Below are the code and all the weights of a small trained network. Each question names an input and a class and asks about switching units off, where a switched-off unit gives its printed mean instead of its output.

import numpy as np


def w(rows, s, z=0):
    codes = np.array(rows[::2]) - 128.0
    scale = np.full(codes.shape[1], s)
    scale[-1] = z or s
    return codes * scale


def f(y):
    return np.maximum(y, 0)


def log_softmax(a):
    a = a - a.max(-1, keepdims=True)
    return a - np.log(np.exp(a).sum(-1, keepdims=True))


def net(x, mask):
    res = np.array(x, float).reshape(1, 8) / 4 @ E
    y = f(res @ A[0][:, :-1].T + A[0][:, -1])
    res = res + np.where(mask, y, B[0][:, -1]) @ B[0][:, :-1]
    return log_softmax(res[-1] @ U[:, :-1].T + U[:, -1])


A, B = {}, {}
E = w([
[203,175,129,143,119,154,71],'x0',
[74,181,102,116,173,111,72],'x1',
[169,158,161,254,120,138,89],'x2',
[162,136,144,80,144,125,165],'x3',
[166,49,118,154,194,189,64],'x4',
[116,164,204,122,161,191,175],'x5',
[185,94,60,148,54,158,145],'x6',
[98,182,168,74,48,189,93],'x7',
],0.0095)
A[0] = w([
[230,104,75,118,102,139,114,180],'n1',
[150,188,174,163,30,189,130,155],'n2',
[121,34,145,102,90,172,130,235],'n3',
[177,126,176,155,179,178,163,173],'n4',
[129,126,91,87,121,104,254,211],'n5',
[86,143,55,130,153,67,202,166],'n6',
[194,134,129,74,226,150,172,189],'n7',
[95,200,172,149,71,176,126,171],'n8',
[38,129,161,117,150,157,140,197],'n9',
[41,166,101,93,202,91,140,245],'n10',
[148,74,130,227,148,136,112,170],'n11',
[176,206,192,122,56,195,137,180],'n12',
[146,93,152,187,211,162,142,171],'n13',
[75,194,180,67,218,137,90,191],'n14',
[125,118,140,64,137,141,230,142],'n15',
[64,112,104,121,81,44,182,148],'n16',
[244,133,51,103,140,114,124,228],'n17',
[141,142,175,158,72,146,116,182],'n18',
[110,42,204,84,118,141,164,178],'n19',
[51,138,125,122,81,91,205,243],'n20',
[109,190,131,99,171,108,67,175],'n21',
[197,147,168,96,67,137,111,250],'n22',
[120,170,113,111,178,107,69,179],'n23',
[135,98,93,61,62,140,115,176],'n24',
[135,124,65,99,98,140,67,115],'n25',
[179,102,40,134,61,110,49,128],'n26',
[246,96,77,121,129,131,108,190],'n27',
[204,87,161,38,165,162,194,146],'n28',
[95,55,192,80,197,131,141,214],'n29',
[103,94,125,76,148,116,160,169],'n30',
[102,204,114,101,153,84,88,213],'n31',
[111,155,94,211,191,106,153,253],'n32',
[147,110,121,200,223,149,168,181],'n33',
[125,120,53,140,54,116,110,212],'n34',
[79,156,208,97,43,158,120,236],'n35',
[76,151,135,166,210,134,69,223],'n36',
[160,182,120,125,74,170,116,206],'n37',
[216,50,119,183,68,141,63,211],'n38',
[127,181,209,133,92,148,143,155],'n39',
],0.0096,0.0033)
B[0] = w([
[70,155,42,137,44,202,179,214],'n1',
[115,254,177,212,95,145,149,217],'n2',
[112,176,80,135,201,131,117,195],'n3',
[125,91,168,191,133,185,163,185],'n4',
[138,128,135,90,125,102,212,234],'n5',
[200,102,137,80,106,88,184,216],'n6',
[55,42,133,131,101,149,148,202],'n7',
[129,163,220,166,82,161,113,205],'n8',
[81,118,187,105,176,97,109,193],'n9',
[129,64,153,45,139,47,64,232],'n10',
[232,102,101,170,164,199,150,215],'n11',
[72,215,213,220,83,141,142,222],'n12',
[149,70,128,160,185,184,127,198],'n13',
[89,116,167,83,122,171,45,226],'n14',
[82,143,148,90,142,97,176,212],'n15',
[191,128,136,62,95,53,195,220],'n16',
[79,89,55,121,25,168,168,221],'n17',
[159,179,147,192,102,147,147,182],'n18',
[46,188,94,80,210,135,177,193],'n19',
[157,173,162,66,115,42,154,233],'n20',
[143,80,179,125,83,126,16,190],'n21',
[89,188,128,200,84,175,152,201],'n22',
[128,28,122,110,63,117,25,184],'n23',
[107,187,116,92,130,110,141,196],'n24',
[133,133,93,128,136,127,92,177],'n25',
[169,206,29,114,79,142,67,225],'n26',
[93,118,48,175,61,180,173,222],'n27',
[42,110,116,132,116,162,192,209],'n28',
[46,91,125,105,237,121,116,210],'n29',
[94,112,119,50,169,100,149,191],'n30',
[158,94,176,106,71,81,47,202],'n31',
[222,63,145,141,148,106,130,213],'n32',
[172,67,134,173,172,196,145,205],'n33',
[183,193,86,101,100,115,102,209],'n34',
[114,200,178,134,166,91,103,221],'n35',
[159,55,149,140,153,154,54,211],'n36',
[146,186,129,191,87,122,134,198],'n37',
[132,138,76,175,120,189,103,252],'n38',
[133,154,205,158,145,149,100,191],'n39',
],0.0068,0.011)
U = w([
[72,153,150,61,212,96,145,115],'0',
[133,76,181,81,108,101,16,126],'1',
[117,228,229,171,90,145,130,145],'2',
[206,144,154,61,66,32,179,145],'3',
[164,188,2,124,65,149,108,110],'4',
[74,102,116,113,83,167,189,9],'5',
[199,77,133,176,183,177,132,195],'6',
],0.0087,0.0014)

Each question gives the input, the list of numbers given to net, and the class t.
The units are the neurons (one row each of A and B). Each row of codes is followed by its name. A weight is (code - 128) times the scale printed after its matrix; where a second scale follows, it is the last column's (A, B and U).
mask holds one flag per neuron, in row order. A switched-off neuron (its flag False) gives its mean, the last column of its row in B, instead of its output. The means were averaged over made-up inputs and are rounded, as every weight is.
A unit's drop is (log p(t) with every unit on - log p(t) with that unit switched off) / (log p(t) with every unit on - log p(t) with every unit switched off).
The circuit of an input: a set's keep is (log p(t) with only the set's units on - log p(t) with every unit switched off) / (log p(t) with every unit on - log p(t) with every unit switched off). Starting from the 12 units with the biggest drops (on a tie, the unit counted first), units are removed one at a time, each time the one whose removal leaves the highest keep (on an exact tie, the one counted first), for as long as the keep stays at least 0.8.
circuit, biggest first: the units of the circuit, biggest drop first
unit that matters most: the unit with the biggest drop
k most important neurons: the k neurons with the biggest drops, biggest first
drop of u: that unit's drop, to one decimal
input [-2,1,-7,-6,8,4,8,-3], class 4: circuit, biggest first -> [n3 n26]
input [1,8,0,1,8,1,4,0], class 6: unit that matters most -> n36
input [-1,8,-8,-4,-5,-4,2,6], class 3: circuit, biggest first -> [n16 n20]
input [-1,0,-8,0,7,-5,-4,-6], class 0: 2 most important neurons -> [n29 n30]
input [-7,-5,8,-2,4,-8,4,-8], class 4: 2 most important neurons -> [n26 n1]
input [-2,-8,-6,-4,1,-7,-5,-4], class 0: circuit, biggest first -> [n29 n19]
input [-8,0,-5,-1,-1,-4,-3,-4], class 3: 3 most important neurons -> [n16 n6 n20]
input [6,8,6,3,-2,-6,-7,7], class 1: 2 most important neurons -> [n23 n21]
input [-5,1,-1,3,-8,2,6,3], class 3: 2 most important neurons -> [n16 n20]
input [4,2,-8,-2,6,8,-2,0], class 0: 3 most important neurons -> [n29 n19 n28]
input [3,2,4,-5,1,-8,-7,-6], class 6: 3 most important neurons -> [n11 n33 n32]
input [-8,4,2,8,8,6,-8,-6], class 1: 3 most important neurons -> [n10 n14 n36]
input [7,0,5,-6,2,6,6,-5], class 6: drop of n4 -> 0.4
input [-3,-4,-3,3,-8,6,-7,-8], class 0: circuit, biggest first -> [n29]
input [-7,-8,-8,-3,7,-8,-4,-8], class 0: drop of n19 -> 0.2
input [-8,7,-2,6,8,2,-3,-3], class 1: drop of n10 -> 0.3
